Here is a tiny trained network, its code and every weight. The questions are about switching its units off for an input and a class, where a switched-off unit gives its printed mean instead of its output.

import numpy as np


def w(rows, s, z=0):
    codes = np.array(rows[::2]) - 128.0
    scale = np.full(codes.shape[1], s)
    scale[-1] = z or s
    return codes * scale


def f(y):
    return np.maximum(y, 0)


def log_softmax(a):
    a = a - a.max(-1, keepdims=True)
    return a - np.log(np.exp(a).sum(-1, keepdims=True))


def net(x, mask):
    res = np.array(x, float).reshape(1, 4) / 4 @ E
    y = f(res @ A[0][:, :-1].T + A[0][:, -1])
    res = res + np.where(mask, y, B[0][:, -1]) @ B[0][:, :-1]
    return log_softmax(res[-1] @ U[:, :-1].T + U[:, -1])


A, B = {}, {}
E = w([
[142,134,125,151,154,197,121,254,101],'x0',
[79,192,120,157,124,146,134,92,32],'x1',
[170,140,174,193,178,195,139,55,171],'x2',
[220,178,46,112,153,94,118,123,107],'x3',
],0.013)
A[0] = w([
[97,168,138,125,113,125,135,121,66,90],'n0',
[171,77,142,76,139,119,121,161,203,63],'n1',
[124,168,144,130,200,182,137,78,130,87],'n2',
[58,200,110,175,116,173,152,111,62,139],'n3',
[94,125,141,102,81,46,146,1,143,96],'n4',
[77,124,170,140,99,159,116,131,144,95],'n5',
[133,94,114,113,116,84,119,107,209,108],'n6',
[215,200,50,94,139,91,114,119,101,109],'n7',
[199,158,82,125,163,92,122,115,113,94],'n8',
[78,111,219,120,84,142,91,111,124,66],'n9',
[107,107,118,104,155,181,182,172,117,92],'n10',
[109,113,108,141,158,129,116,121,145,251],'n11',
[138,145,130,148,163,139,163,122,177,97],'n12',
[186,117,169,136,145,192,162,92,122,91],'n13',
[174,120,165,216,137,198,118,56,170,101],'n14',
[139,105,101,144,117,183,112,156,112,69],'n15',
[90,141,112,88,109,49,129,203,115,156],'n16',
[203,45,175,88,123,158,94,184,206,112],'n17',
[171,162,182,168,219,189,167,104,169,100],'n18',
[130,153,112,194,174,154,106,226,110,113],'n19',
[183,121,93,122,156,101,109,121,90,79],'n20',
[145,126,133,154,177,144,120,108,117,80],'n21',
[65,97,130,121,77,140,125,144,138,153],'n22',
[196,166,105,128,130,122,114,133,116,82],'n23',
[138,133,147,134,140,214,106,211,97,98],'n24',
[85,139,108,81,60,78,139,172,110,79],'n25',
[101,163,151,131,134,136,96,91,36,76],'n26',
[90,60,86,66,92,88,96,154,92,82],'n27',
[117,162,133,129,138,123,133,111,85,83],'n28',
[100,204,144,145,106,162,119,101,72,84],'n29',
[99,143,122,55,95,101,103,172,93,89],'n30',
[162,57,124,134,129,146,82,154,136,107],'n31',
[31,79,185,127,118,137,171,134,147,87],'n32',
[50,83,171,155,93,155,162,135,138,104],'n33',
],0.014,0.018)
B[0] = w([
[80,122,115,139,115,90,161,169,141,163],'n0',
[53,136,117,140,115,82,183,207,147,176],'n1',
[100,97,132,139,120,95,104,144,101,184],'n2',
[152,145,139,153,79,97,187,162,154,218],'n3',
[80,69,39,58,113,208,162,63,105,253],'n4',
[128,148,157,109,145,147,99,133,174,171],'n5',
[82,121,106,124,99,120,188,161,142,186],'n6',
[127,170,171,132,181,161,101,140,186,223],'n7',
[89,167,149,99,173,161,96,147,192,188],'n8',
[86,155,120,120,179,124,123,120,176,180],'n9',
[92,117,89,106,137,137,135,102,130,162],'n10',
[253,166,181,154,98,163,134,102,96,254],'n11',
[116,128,118,137,121,88,115,140,109,161],'n12',
[105,105,136,147,127,115,87,134,100,186],'n13',
[127,110,124,158,118,75,82,118,89,246],'n14',
[92,104,85,109,131,132,131,123,161,147],'n15',
[148,114,154,159,116,103,105,86,101,224],'n16',
[109,147,136,147,84,122,182,173,131,229],'n17',
[126,92,157,148,132,81,77,102,84,236],'n18',
[100,109,75,77,118,172,136,74,124,215],'n19',
[104,131,146,134,155,134,115,125,167,159],'n20',
[80,103,121,130,139,102,114,128,140,150],'n21',
[169,164,167,127,145,145,97,139,128,199],'n22',
[106,150,145,106,151,137,108,139,165,165],'n23',
[75,74,49,88,129,185,149,67,123,209],'n24',
[118,74,142,162,131,81,69,114,80,189],'n25',
[77,125,121,143,108,104,171,181,150,172],'n26',
[121,114,123,175,125,82,90,117,92,192],'n27',
[82,120,130,126,134,120,154,159,137,147],'n28',
[118,117,126,140,111,98,170,198,145,175],'n29',
[105,87,155,149,120,97,94,121,107,182],'n30',
[91,129,106,137,131,119,157,116,130,164],'n31',
[119,164,145,112,182,151,89,156,183,206],'n32',
[141,186,137,104,195,143,97,135,175,203],'n33',
],0.015,0.018)
U = w([
[116,73,138,179,133,63,35,122,81,113],'0',
[114,183,149,132,220,163,73,152,208,124],'1',
[98,60,32,94,126,198,160,84,121,109],'2',
[103,125,117,169,89,76,231,222,156,123],'3',
[245,193,196,162,76,204,152,89,59,255],'4',
[168,131,98,94,162,124,130,160,104,111],'5',
[182,98,124,87,205,117,145,180,111,108],'6',
],0.012,0.02)

Each question gives the input, the list of numbers given to net, and the class t.
The units are the neurons (one row each of A and B). Each row of codes is followed by its name. A weight is (code - 128) times the scale printed after its matrix; where a second scale follows, it is the last column's (A, B and U).
mask holds one flag per neuron, in row order. A switched-off neuron (its flag False) gives its mean, the last column of its row in B, instead of its output. The means were averaged over made-up inputs and are rounded, as every weight is.
A unit's drop is (log p(t) with every unit on - log p(t) with that unit switched off) / (log p(t) with every unit on - log p(t) with every unit switched off).
most important unit: the unit with the biggest drop
top k neurons: the k neurons with the biggest drops, biggest first
drop when u is switched off: that unit's drop, to one decimal
input [-4,5,4,2], class 3: top 2 neurons => n3, n24
input [8,7,-6,-4], class 2: most important unit => n24
input [-4,-6,-5,-3], class 3: top 2 neurons => n6, n1
input [6,-6,-1,4], class 2: top 4 neurons => n19, n24, n3, n29
input [8,8,-2,0], class 2: top 3 neurons => n24, n19, n17
input [5,-6,2,2], class 3: top 2 neurons => n4, n17
input [-1,-6,-6,-7], class 1: top 2 neurons => n32, n33
input [8,2,7,-5], class 2: top 3 neurons => n24, n19, n10
input [6,0,6,-6], class 0: top 4 neurons => n18, n4, n14, n7
input [-5,-8,-4,8], class 1: top 2 neurons => n7, n8
input [-3,6,3,-6], class 1: top 4 neurons => n33, n32, n17, n9
input [-7,8,-3,3], class 3: top 2 neurons => n3, n26
input [4,-6,-4,6], class 1: top 2 neurons => n7, n8
input [-5,0,-4,-6], class 1: most important unit => n32
input [-3,1,0,1], class 4: top 2 neurons => n24, n19
input [-6,-1,2,2], class 2: drop when n4 is switched off => 0.9
input [-4,6,-5,-7], class 1: drop when n33 is switched off => 0.2
input [-2,2,-3,-4], class 1: drop when n32 is switched off => 0.3
